Below are the code and all the weights of a small trained network. Each question names an input and a class and asks about switching units off, where a switched-off unit gives its printed mean instead of its output.

import numpy as np


def w(rows, s, z=0):
    codes = np.array(rows[::2]) - 128.0
    scale = np.full(codes.shape[1], s)
    scale[-1] = z or s
    return codes * scale


def f(y):
    return np.maximum(y, 0)


def log_softmax(a):
    a = a - a.max(-1, keepdims=True)
    return a - np.log(np.exp(a).sum(-1, keepdims=True))


def net(x, mask):
    res = np.array(x, float).reshape(1, 5) / 4 @ E
    y = f(res @ A[0][:, :-1].T + A[0][:, -1])
    res = res + np.where(mask, y, B[0][:, -1]) @ B[0][:, :-1]
    return log_softmax(res[-1] @ U[:, :-1].T + U[:, -1])


A, B = {}, {}
E = w([
[171,41,29,156,85,219,175,75,60],'x0',
[35,137,174,69,202,189,79,177,97],'x1',
[75,57,186,124,81,206,113,89,140],'x2',
[78,95,158,33,175,97,19,149,112],'x3',
[219,2,161,117,97,171,154,70,57],'x4',
],0.01)
A[0] = w([
[189,136,12,112,85,94,172,164,148,113],'n0',
[126,178,86,128,72,89,146,144,195,253],'n1',
[166,123,115,141,91,128,161,102,120,68],'n2',
[157,126,79,100,167,81,43,92,68,201],'n3',
[161,175,196,116,116,18,112,100,167,105],'n4',
[83,132,111,178,170,157,105,144,123,137],'n5',
],0.011,0.0042)
B[0] = w([
[125,132,132,57,197,127,137,177,101,248],'n0',
[172,92,123,254,223,66,121,15,88,242],'n1',
[83,117,62,119,25,70,136,191,189,202],'n2',
[117,69,213,153,170,157,133,202,203,228],'n3',
[180,32,83,147,214,78,148,85,205,249],'n4',
[35,203,206,113,92,106,117,119,93,178],'n5',
],0.0097,0.011)
U = w([
[33,183,157,33,136,111,141,195,127,162],'0',
[169,247,102,149,172,99,163,44,71,6],'1',
[139,106,92,172,155,59,135,74,191,132],'2',
[150,114,57,72,54,157,190,175,140,54],'3',
[150,68,180,104,213,169,141,173,142,160],'4',
[146,55,137,89,53,179,127,12,71,253],'5',
],0.011,0.0044)

Each question gives the input, the list of numbers given to net, and the class t.
The units are the neurons (one row each of A and B). Each row of codes is followed by its name. A weight is (code - 128) times the scale printed after its matrix; where a second scale follows, it is the last column's (A, B and U).
mask holds one flag per neuron, in row order. A switched-off neuron (its flag False) gives its mean, the last column of its row in B, instead of its output. The means were averaged over made-up inputs and are rounded, as every weight is.
A unit's drop is (log p(t) with every unit on - log p(t) with that unit switched off) / (log p(t) with every unit on - log p(t) with every unit switched off).
The circuit of an input: a set's keep is (log p(t) with only the set's units on - log p(t) with every unit switched off) / (log p(t) with every unit on - log p(t) with every unit switched off). Starting from all 6 units, units are removed one at a time, each time the one whose removal leaves the highest keep (on an exact tie, the one counted first), for as long as the keep stays at least 0.8.
units of the circuit, in order: the units of the circuit, biggest drop first
most important unit: the unit with the biggest drop
top k neurons: the k neurons with the biggest drops, biggest first
input [-2,2,7,0,7], class 5: most important unit -> n3
input [0,-7,-4,-6,6], class 3: top 2 neurons -> n2; n0
input [-1,7,4,-6,0], class 0: top 2 neurons -> n1; n4
input [-1,4,5,3,3], class 5: units of the circuit, in order -> n0; n3
input [1,2,-6,-8,2], class 1: top 3 neurons -> n4; n3; n0
input [-4,-2,6,-5,4], class 5: units of the circuit, in order -> n4; n3
input [3,5,4,-2,-1], class 0: units of the circuit, in order -> n1; n4
input [0,5,-1,-1,1], class 0: units of the circuit, in order -> n1; n4
input [-2,0,0,-7,-7], class 1: top 3 neurons -> n3; n2; n5
input [-2,-5,2,-1,7], class 3: units of the circuit, in order -> n1; n2
input [8,-4,2,-2,-2], class 3: units of the circuit, in order -> n2; n4
input [1,2,7,4,-1], class 5: top 3 neurons -> n0; n3; n2
input [8,-2,-8,0,-6], class 1: top 2 neurons -> n1; n4
input [-5,3,5,0,0], class 0: units of the circuit, in order -> n1
input [4,3,-7,-4,8], class 3: units of the circuit, in order -> n2; n1
input [2,6,-3,-1,-1], class 0: units of the circuit, in order -> n1; n4
input [4,2,-4,-3,8], class 3: units of the circuit, in order -> n2; n1
input [-4,6,5,-3,7], class 5: units of the circuit, in order -> n3; n0
input [1,6,0,-3,-6], class 0: top 2 neurons -> n5; n4
input [6,-1,5,-5,5], class 3: units of the circuit, in order -> n2
input [4,-3,-7,-7,4], class 3: top 2 neurons -> n2; n0
input [-3,3,-7,-5,5], class 1: top 3 neurons -> n3; n4; n2
input [3,4,-8,-8,0], class 1: top 2 neurons -> n3; n4
input [8,-7,0,6,-3], class 4: top 2 neurons -> n0; n3
